Here is a tiny trained network, its code and every weight. The questions are about switching its units off for an input and a class, where a switched-off unit gives its printed mean instead of its output.

import numpy as np


def w(rows, s, z=0):
    codes = np.array(rows[::2]) - 128.0
    scale = np.full(codes.shape[1], s)
    scale[-1] = z or s
    return codes * scale


def norm(h):
    return h / np.sqrt((h * h).mean(-1, keepdims=True) + 1e-5)


def f(y):
    return np.maximum(y, 0)


def log_softmax(a):
    a = a - a.max(-1, keepdims=True)
    return a - np.log(np.exp(a).sum(-1, keepdims=True))


def net(x, mask):
    res = np.array(x, float).reshape(1, 3) / 4 @ E
    u = 0
    for l in range(2):
        y = f(norm(res) @ A[l][:, :-1].T + A[l][:, -1])
        res = res + np.where(mask[u : u + 4], y, B[l][:, -1]) @ B[l][:, :-1]
        u += 4
    return log_softmax(norm(res)[-1] @ U[:, :-1].T + U[:, -1])


A, B = {}, {}
E = w([
[105,156,76],'x0',
[66,253,228],'x1',
[167,194,10],'x2',
],0.0026)
A[0] = w([
[168,160,59,53],'L0N1',
[152,115,253,155],'L0N2',
[136,213,67,2],'L0N3',
[226,62,105,71],'L0N4',
],0.0067,0.004)
B[0] = w([
[94,180,244,176],'L0N1',
[92,225,250,253],'L0N2',
[2,194,30,165],'L0N3',
[227,173,74,205],'L0N4',
],0.0053,0.0037)
A[1] = w([
[126,126,130,112],'L1N1',
[82,73,126,44],'L1N2',
[212,226,242,255],'L1N3',
[115,3,167,119],'L1N4',
],0.0035,0.0024)
B[1] = w([
[124,113,126,128],'L1N1',
[88,97,95,128],'L1N2',
[126,3,91,252],'L1N3',
[89,54,143,140],'L1N4',
],0.0039,0.0046)
U = w([
[219,106,26,162],'0',
[44,210,50,162],'1',
[169,24,176,74],'2',
[88,79,105,2],'3',
[76,157,249,174],'4',
],0.018,0.0064)

Each question gives the input, the list of numbers given to net, and the class t.
The units are the neurons (one row each of A and B). Each row of codes is followed by its name. A weight is (code - 128) times the scale printed after its matrix; where a second scale follows, it is the last column's (A, B and U).
mask holds one flag per neuron, layer by layer. A switched-off neuron (its flag False) gives its mean, the last column of its row in B, instead of its output. The means were averaged over made-up inputs and are rounded, as every weight is.
A unit's drop is (log p(t) with every unit on - log p(t) with that unit switched off) / (log p(t) with every unit on - log p(t) with every unit switched off).
The circuit of an input: a set's keep is (log p(t) with only the set's units on - log p(t) with every unit switched off) / (log p(t) with every unit on - log p(t) with every unit switched off). Starting from all 8 units, units are removed one at a time, each time the one whose removal leaves the highest keep (on an exact tie, the one counted first), for as long as the keep stays at least 0.8.
units of the circuit, in order: the units of the circuit, biggest drop first
top k neurons: the k neurons with the biggest drops, biggest first
k most important neurons of layer l: the k neurons of layer l with the biggest drops, biggest first
drop of u: that unit's drop, to one decimal
input [1,0,0], class 1: units of the circuit, in order : (L0N3)
input [4,3,0], class 1: top 2 neurons : (L0N2 L0N1)
input [7,-6,-5], class 0: units of the circuit, in order : (L0N4 L1N3)
input [0,4,2], class 1: units of the circuit, in order : (L0N2 L0N1)
input [-1,-8,-3], class 0: 2 most important neurons of layer 0 : (L0N4 L0N2)
input [-5,1,3], class 1: top 3 neurons : (L0N3 L0N2 L1N4)
input [4,-2,-3], class 2: top 2 neurons : (L0N3 L1N4)
input [-7,-3,0], class 0: top 2 neurons : (L0N4 L0N1)
input [-2,2,2], class 1: 3 most important neurons of layer 0 : (L0N3 L0N2 L0N1)
input [-1,-1,-1], class 2: top 2 neurons : (L1N3 L0N2)
input [-8,2,5], class 1: top 2 neurons : (L0N3 L0N2)
input [5,-4,-4], class 0: 2 most important neurons of layer 0 : (L0N2 L0N4)
input [4,-6,-4], class 0: 2 most important neurons of layer 0 : (L0N4 L0N2)
input [-6,-2,1], class 0: units of the circuit, in order : (L0N4)
input [1,-4,-2], class 0: drop of L0N3 : 0.0
input [-1,2,2], class 1: drop of L0N2 : 0.1
